Here is a tiny trained network, its code and every weight. The questions are about switching its units off for an input and a target symbol, where a switched-off unit gives its printed mean instead of its output.

import numpy as np


def w(rows, s, z=0):
    codes = np.array(rows[::2]) - 128.0
    scale = np.full(codes.shape[1], s)
    scale[-1] = z or s
    return codes * scale


def norm(h):
    return h / np.sqrt((h * h).mean(-1, keepdims=True) + 1e-5)


def f(y):
    return y / 2 * (1 + np.tanh(0.7978845608 * (y + 0.044715 * y**3)))


def softmax(a):
    e = np.exp(a - a.max(-1, keepdims=True))
    return e / e.sum(-1, keepdims=True)


def log_softmax(a):
    a = a - a.max(-1, keepdims=True)
    return a - np.log(np.exp(a).sum(-1, keepdims=True))


def net(x, mask):
    ids = ['δηλμξπσψ'.index(c) for c in x.split()]
    T = len(ids)
    res = E[ids] + P[:T]
    r = norm(res)
    for j in range(3):
        rows = slice(3 * j, 3 * j + 3)
        q, k, v = (r @ M[0][rows].T for M in (Q, K, V))
        z = softmax(np.where(np.tri(T) > 0, q @ k.T / 3**0.5, -1e9)) @ v
        o = O[0][rows]
        res = res + np.where(mask[j], z, o[:, -1]) @ o[:, :-1]
    y = f(norm(res) @ A[0][:, :-1].T + A[0][:, -1])
    res = res + np.where(mask[3:11], y, B[0][:, -1]) @ B[0][:, :-1]
    return log_softmax(norm(res)[-1] @ U[:, :-1].T + U[:, -1])


Q, K, V, O, A, B = {}, {}, {}, {}, {}, {}
E = w([
[160,38,178,123,85,63,59],'δ',
[29,58,40,155,161,3,117],'η',
[61,149,191,181,72,74,138],'λ',
[123,44,61,176,83,38,177],'μ',
[73,144,129,89,97,134,124],'ξ',
[98,96,135,190,31,111,69],'π',
[73,170,129,82,38,52,99],'σ',
[187,221,78,137,162,94,86],'ψ',
],0.0033)
P = w([
[171,140,145,130,201,177,180],'0',
[20,183,166,215,144,92,12],'1',
[146,20,77,3,142,190,93],'2',
[68,195,150,198,110,99,9],'3',
[144,36,59,9,121,193,103],'4',
[90,206,148,194,98,95,15],'5',
[158,52,57,9,122,194,110],'6',
[97,209,132,188,95,92,17],'7',
[154,57,48,13,114,187,113],'8',
[102,212,132,184,88,103,21],'9',
[148,69,48,16,109,189,117],'10',
[93,205,128,189,85,91,20],'11',
[157,70,44,12,105,189,123],'12',
],0.0035)
Q[0] = w([
[102,110,62,28,205,194,227],'head 0',
[192,134,228,84,104,254,170],'head 0',
[112,224,181,173,126,43,37],'head 0',
[209,97,164,83,127,182,214],'head 1',
[118,218,68,122,116,62,129],'head 1',
[150,65,117,7,163,150,164],'head 1',
[195,187,153,121,137,132,158],'head 2',
[161,158,83,166,65,95,103],'head 2',
[199,43,85,70,175,174,178],'head 2',
],0.007)
K[0] = w([
[95,141,64,15,94,124,99],'head 0',
[128,180,187,85,49,127,29],'head 0',
[137,136,207,158,222,154,193],'head 0',
[130,95,86,172,75,207,81],'head 1',
[156,127,143,85,191,126,234],'head 1',
[122,83,26,101,105,186,79],'head 1',
[183,160,188,63,197,202,154],'head 2',
[214,120,82,184,97,194,194],'head 2',
[129,60,150,2,73,120,58],'head 2',
],0.0068)
V[0] = w([
[139,174,153,116,135,132,13],'head 0',
[188,92,168,165,85,130,106],'head 0',
[136,156,129,107,126,226,207],'head 0',
[132,143,132,75,114,128,254],'head 1',
[73,191,72,81,126,109,91],'head 1',
[96,90,87,129,163,127,111],'head 1',
[190,107,131,131,158,121,168],'head 2',
[77,210,113,84,155,105,175],'head 2',
[82,111,156,128,158,78,72],'head 2',
],0.0063)
O[0] = w([
[175,97,115,204,56,100,91,51],'head 0',
[188,90,66,154,177,69,211,75],'head 0',
[124,129,93,134,144,220,178,28],'head 0',
[219,35,179,105,117,144,60,63],'head 1',
[135,111,112,140,254,157,138,170],'head 1',
[162,170,133,216,136,140,149,239],'head 1',
[127,79,56,111,159,142,100,81],'head 2',
[112,150,105,120,73,79,177,90],'head 2',
[204,157,143,91,112,176,152,253],'head 2',
],0.0053,0.0041)
A[0] = w([
[89,131,142,44,200,132,146,2],'neuron 0',
[93,103,132,112,155,206,110,188],'neuron 1',
[69,136,80,185,84,139,138,90],'neuron 2',
[143,131,214,122,100,115,254,78],'neuron 3',
[147,85,75,114,150,129,145,141],'neuron 4',
[154,68,119,87,150,167,201,83],'neuron 5',
[101,103,174,94,70,123,139,63],'neuron 6',
[166,167,96,89,125,153,111,172],'neuron 7',
],0.0078,0.003)
B[0] = w([
[99,110,61,77,111,127,82,254],'neuron 0',
[228,151,104,112,95,105,190,223],'neuron 1',
[131,57,102,138,131,190,99,149],'neuron 2',
[158,162,32,174,58,3,89,121],'neuron 3',
[104,184,189,98,186,133,114,158],'neuron 4',
[77,200,190,215,72,144,76,123],'neuron 5',
[62,85,140,178,199,101,215,106],'neuron 6',
[70,69,146,182,136,122,172,228],'neuron 7',
],0.0066,0.0028)
U = w([
[105,112,64,12,143,123,124,143],'δ',
[38,24,214,114,107,101,219,158],'η',
[102,56,94,211,78,209,51,80],'λ',
[188,133,162,115,61,214,217,251],'μ',
[201,45,237,110,146,76,55,55],'ξ',
[153,140,101,201,59,22,155,122],'π',
[143,124,107,214,254,140,187,120],'σ',
[67,227,231,138,128,151,86,101],'ψ',
],0.0093,0.0018)

Each question gives the input, a string of symbols that net reads in full, and the target symbol t.
The units are the heads (3 rows each of Q, K, V and O) and the neurons (one row each of A and B). Each row of codes is followed by its name. A weight is (code - 128) times the scale printed after its matrix; where a second scale follows, it is the last column's (O, A, B and U).
mask holds one flag per unit, heads first, then neurons. A switched-off unit (its flag False) gives its mean, the last column of its rows in O or B, instead of its output. The means were averaged over made-up inputs and are rounded, as every weight is.
A unit's drop is (log p(t) with every unit on - log p(t) with that unit switched off) / (log p(t) with every unit on - log p(t) with every unit switched off).
The circuit of an input: a set's keep is (log p(t) with only the set's units on - log p(t) with every unit switched off) / (log p(t) with every unit on - log p(t) with every unit switched off). Starting from all 11 units, units are removed one at a time, each time the one whose removal leaves the highest keep (on an exact tie, the one counted first), for as long as the keep stays at least 0.8.
circuit, biggest first: the units of the circuit, biggest drop first
unit that matters most: the unit with the biggest drop
which heads matter: for each layer, one digit per head in row order, 1 if its drop is at least 0.15 and else 0, layers parted by /
input ξ μ η η η π, target μ: which heads matter : 100
input ψ η ψ δ η π η δ δ η δ ξ, target λ: which heads matter : 100
input η ξ η η η π η η λ η ψ, target σ: unit that matters most : head 1
input δ η η δ δ ξ δ π, target π: which heads matter : 100
input ξ μ η η η π ψ δ, target μ: circuit, biggest first : [head 0; neuron 1]
input μ μ δ λ μ σ η ξ ξ ψ ξ ψ, target δ: circuit, biggest first : [head 0; head 2; head 1]
input σ σ η λ, target ξ: which heads matter : 010
input μ η μ η δ μ δ η π δ η σ, target δ: which heads matter : 101
input δ δ η ξ, target π: which heads matter : 100
input δ δ η δ, target π: which heads matter : 110
input λ η η δ δ η λ λ, target η: which heads matter : 010
input δ δ δ μ ξ, target μ: which heads matter : 100
input δ ψ δ ξ λ η, target π: which heads matter : 100
input σ δ μ η η ψ, target ξ: circuit, biggest first : [head 1]
input λ η η ξ, target η: circuit, biggest first : [head 1; neuron 6]
input π δ η δ η σ, target σ: circuit, biggest first : [head 0; head 2]
input ψ ψ η η σ η λ λ, target λ: circuit, biggest first : [head 0; neuron 2]
input ψ δ η μ ψ η, target λ: circuit, biggest first : [head 0; neuron 2]
input δ ψ η μ π, target λ: circuit, biggest first : [head 0; head 1; neuron 2]
input η δ ξ ψ λ, target π: circuit, biggest first : [neuron 3]
